[164 106 138 148 105 158 181 136  94 156 110  52 135 111 133  81 165 109
 128 120  91 107]  k745
[164  95 138 153 105 158 165 145 118 156 110  85 136 111  92  81 165 108
 121 111  91 107]  k881
[164  95 138 153  76 158 167 104 132 132 101  83 132 111  92  81 111 109
 133 120  91 107]  k461
k745? -> [164 106 138 148 105 158 181 136  94 156 110  52 135 111 133  81 165 109
 128 120  91 107]
all k461: [132] -> 8 9 12
succ: [106] -> [138]
k881? -> [164  95 138 153 105 158 165 145 118 156 110  85 136 111  92  81 165 108
 121 111  91 107]

[ 91 110 139 143 105 125 104 142 124 133]  k152
[108 113 127 152  99 133 147 128 105  85]  k860
[189 128 139  91 142 111 148 157 165 108]  k641
[ 91 110 139 143 105 125 104 142  98 133]  k392
[135 106 129 143 125 124 139 151 117 133]  k276
[203 169 140  93 169 120 137 156  79  90]  k36
[130 144 155 140 136 126  86 116 180  78]  k764
[135 106 129 143 125 124 105 151 117 133]  k103
[155 148  95 115 135 127 106 133 156 101]  k886
k152? -> [ 91 110 139 143 105 125 104 142 124 133]
succ: [126] -> [86]
k392? -> [ 91 110 139 143 105 125 104 142  98 133]
succ: [180] -> [78]

[176 180 177 112 137 156  91 147] : k40
[115 202 177  97  94 156 105 137] : k371
[176 176 177 156 137 156 156 156] : k533
[104 180 128  97 155 156  91 137] : k393
[115 205 177  97  94 156  91 137] : k95
[176 180 177 112 137 156  91 137] : k542
[115 180 177 156  94 147  91 157] : k892
[115 180 177 136 114 156  91 137] : k329
all k892: [177] -> 2
all k533: [156] -> 3 5 6 7
asked: [115 180 177 156  94 147  91 157] -> k892
asked: [176 180 177 112 137 156  91 137] -> k542
k393? -> [104 180 128  97 155 156  91 137]

[103  97 178 104 131 128 124] : k525
[136 147 140  74  81 162 104] : k3
[ 62 117 142 164 149 111  86] : k786
[165 152 155 154 130 106  93] : k983
[118  97 155 108 130 128  93] : k839
[164 164 164  83  83 164 107] : k75
k786? -> [ 62 117 142 164 149 111  86]
k3? -> [136 147 140  74  81 162 104]
succ: [152] -> [155]
succ: [154] -> [130]
succ: [136] -> [147]
all k75: [164] -> 0 1 2 5

[125  87 129 122 208 128]  k586
[125 167 146  98 111 128]  k703
[119 161 129 120 128 119]  k652
[159 209 209 209 159 159]  k810
all k810: [209] -> 1 2 3
all k652: [120] -> 3
asked: [159 209 209 209 159 159] -> k810

[135 132 133 119 125 124 130 114 120 126 123 131 124 129 131 140 135 125
 113 136 118 135 130 118 128 124] = k924
[133 132 130 119 125 123 132 118 122 124 122 132 128 131 130 140 135 120
 112 127 115 138 132 147 110 158] = k271
[124 130 118 117 125 109 144 141 135 115 113 140 154 149 129 144 137  87
  95  68  90 159 148 106 143 113] = k323
[135 132 133 119 125 125 129 113 119 127 124 130 123 128 131 139 135 127
 115 140 121 134 129 119 127 122] = k246
[110 121 111 139 132 122 136 168 151 124 151 130 155 140 123 114 119 105
 135  66 121 134 138 133 140 165] = k304
[134 132 132 119 125 123 131 116 121 125 123 132 126 131 130 140 135 122
 112 132 116 137 131 117 129 127] = k822
[108 119 110 145 134 126 134 172 153 126 131 128 154 138 122 107 115 111
 145  69 129 128 135 140 138 162] = k653
[133 132 130 119 125 123 132 118 122 124 122 132 128 131 130 140 135 120
 112 127 115 138 132 117 130 130] = k511
[135 132 134 121 125 127 128 112 120 127 125 129 122 127 130 138 134 130
 118 143 123 132  94 121 126 103] = k222
[133 128 137 134 130 141 117 115 120 137 138 120 108 113 128 119 123 157
 149 175 154 107 114 142 117  99] = k209
[135 132 134 121 125 127 128 112 120 127 125 129 122 127 130 138 134 130
 118 143 123 132 127 121 126 120] = k710
[137 130 139 129 128 139 117 107 116 136 136 122 105 113 129 125 127 156
 142 120 149 110 114 137 116  96] = k746
k209? -> [133 128 137 134 130 141 117 115 120 137 138 120 108 113 128 119 123 157
 149 175 154 107 114 142 117  99]
all k323: [95] -> 18
succ: [157] -> [149]
k323? -> [124 130 118 117 125 109 144 141 135 115 113 140 154 149 129 144 137  87
  95  68  90 159 148 106 143 113]
all k304: [111] -> 2
all k209: [113] -> 13

[128 102 114 136 120 100 104 154 102 191 156 191  92 157 111 120 125 108
 155 113 115 154 110 116 122 107 118 121 135 137 165] : k131
[131 112 120 134 123 108 110 141 116 164 144 116 106 145 119 124 128 116
 145 118 120 149 111 119 122 120 117 125 134 135 140] : k987
[131 112 120 134 123 108 110 141 116 164 144 116 106 145 119 124 128 116
 145 118 120 149 116 119 122 120 117 125 133 140 140] : k287
asked: [131 112 120 134 123 108 110 141 116 164 144 116 106 145 119 124 128 116
 145 118 120 149 111 119 122 120 117 125 134 135 140] -> k987
k987? -> [131 112 120 134 123 108 110 141 116 164 144 116 106 145 119 124 128 116
 145 118 120 149 111 119 122 120 117 125 134 135 140]
all k131: [110] -> 22

[169 177 164 168 156 157 154 164 155 163 158 152 166] = k74
[157 153 158 147 165 148 160 157 141 164 173 156 147] = k526
[154 153 158 156 165 153 156 153 149 158 182 152 156] = k585
[170 163 145 170 163 162 163 163 164 170 163 187 163] = k43
k43? -> [170 163 145 170 163 162 163 163 164 170 163 187 163]
k526? -> [157 153 158 147 165 148 160 157 141 164 173 156 147]
asked: [169 177 164 168 156 157 154 164 155 163 158 152 166] -> k74
all k43: [163] -> 1 4 6 7 10 12
asked: [170 163 145 170 163 162 163 163 164 170 163 187 163] -> k43
succ: [182] -> [152]

